Below is a small trained network, with its code and all its weights. Each question gives an input and a class and asks what happens when units are switched off, that is, made to give their printed mean instead of their output.

import numpy as np


def w(rows, s, z=0):
    codes = np.array(rows[::2]) - 128.0
    scale = np.full(codes.shape[1], s)
    scale[-1] = z or s
    return codes * scale


def f(y):
    return y / 2 * (1 + np.tanh(0.7978845608 * (y + 0.044715 * y**3)))


def log_softmax(a):
    a = a - a.max(-1, keepdims=True)
    return a - np.log(np.exp(a).sum(-1, keepdims=True))


def net(x, mask):
    res = np.array(x, float).reshape(1, 3) / 4 @ E
    y = f(res @ A[0][:, :-1].T + A[0][:, -1])
    res = res + np.where(mask, y, B[0][:, -1]) @ B[0][:, :-1]
    return log_softmax(res[-1] @ U[:, :-1].T + U[:, -1])


A, B = {}, {}
E = w([
[2,145,146],'x0',
[101,45,39],'x1',
[133,211,49],'x2',
],0.0099)
A[0] = w([
[133,165,66,9],'N0',
[220,123,122,121],'N1',
[51,128,161,179],'N2',
[1,118,101,16],'N3',
[126,216,42,30],'N4',
[141,197,226,150],'N5',
[171,45,176,29],'N6',
[151,204,202,45],'N7',
[129,172,58,17],'N8',
[104,35,70,120],'N9',
[91,25,62,105],'N10',
[112,68,51,66],'N11',
[101,11,233,8],'N12',
[69,141,137,189],'N13',
[116,71,32,13],'N14',
[212,83,135,153],'N15',
[219,112,80,71],'N16',
[18,148,184,212],'N17',
[200,116,108,92],'N18',
[140,208,222,3],'N19',
[109,27,129,9],'N20',
],0.011,0.0043)
B[0] = w([
[95,219,235,142],'N0',
[127,138,32,192],'N1',
[115,133,36,203],'N2',
[173,158,32,194],'N3',
[39,220,215,189],'N4',
[218,103,157,239],'N5',
[57,219,75,174],'N6',
[226,129,166,200],'N7',
[83,200,205,150],'N8',
[207,109,175,198],'N9',
[216,121,142,207],'N10',
[230,133,201,174],'N11',
[1,254,194,218],'N12',
[137,130,75,185],'N13',
[228,155,198,173],'N14',
[117,144,40,199],'N15',
[122,155,35,186],'N16',
[173,118,26,254],'N17',
[105,156,52,168],'N18',
[232,149,152,205],'N19',
[166,212,213,168],'N20',
],0.0099,0.0087)
U = w([
[247,116,175,68],'0',
[147,158,11,54],'1',
[66,238,188,165],'2',
[151,100,77,197],'3',
[94,69,165,1],'4',
],0.012,0.0088)

Each question gives the input, the list of numbers given to net, and the class t.
The units are the neurons (one row each of A and B). Each row of codes is followed by its name. A weight is (code - 128) times the scale printed after its matrix; where a second scale follows, it is the last column's (A, B and U).
mask holds one flag per neuron, in row order. A switched-off neuron (its flag False) gives its mean, the last column of its row in B, instead of its output. The means were averaged over made-up inputs and are rounded, as every weight is.
A unit's drop is (log p(t) with every unit on - log p(t) with that unit switched off) / (log p(t) with every unit on - log p(t) with every unit switched off).
The circuit of an input: a set's keep is (log p(t) with only the set's units on - log p(t) with every unit switched off) / (log p(t) with every unit on - log p(t) with every unit switched off). Starting from the 12 units with the biggest drops (on a tie, the unit counted first), units are removed one at a time, each time the one whose removal leaves the highest keep (on an exact tie, the one counted first), for as long as the keep stays at least 0.8.
circuit, biggest first: the units of the circuit, biggest drop first
most important unit: the unit with the biggest drop
top k neurons: the k neurons with the biggest drops, biggest first
drop when u is switched off: that unit's drop, to one decimal
input [-4,-1,-5], class 2: top 2 neurons => N17, N12
input [-8,6,-7], class 1: circuit, biggest first => N6
input [7,-2,-6], class 1: top 2 neurons => N17, N2
input [7,8,2], class 0: top 4 neurons => N11, N14, N9, N10
input [2,1,3], class 3: top 3 neurons => N12, N20, N6
input [5,-3,4], class 1: top 2 neurons => N17, N12
input [-2,1,1], class 3: top 2 neurons => N12, N17
input [7,-8,-7], class 0: top 3 neurons => N5, N19, N7
input [6,5,7], class 2: top 2 neurons => N4, N8
input [7,5,-8], class 2: top 2 neurons => N12, N20
input [-5,6,2], class 0: top 3 neurons => N14, N11, N9
input [5,-4,-2], class 1: top 2 neurons => N17, N2
input [-1,1,-2], class 3: top 2 neurons => N4, N12
input [1,-1,-3], class 3: most important unit => N4
input [-5,1,-8], class 2: drop when N12 is switched off => 0.2
input [-3,5,7], class 2: drop when N4 is switched off => 0.2
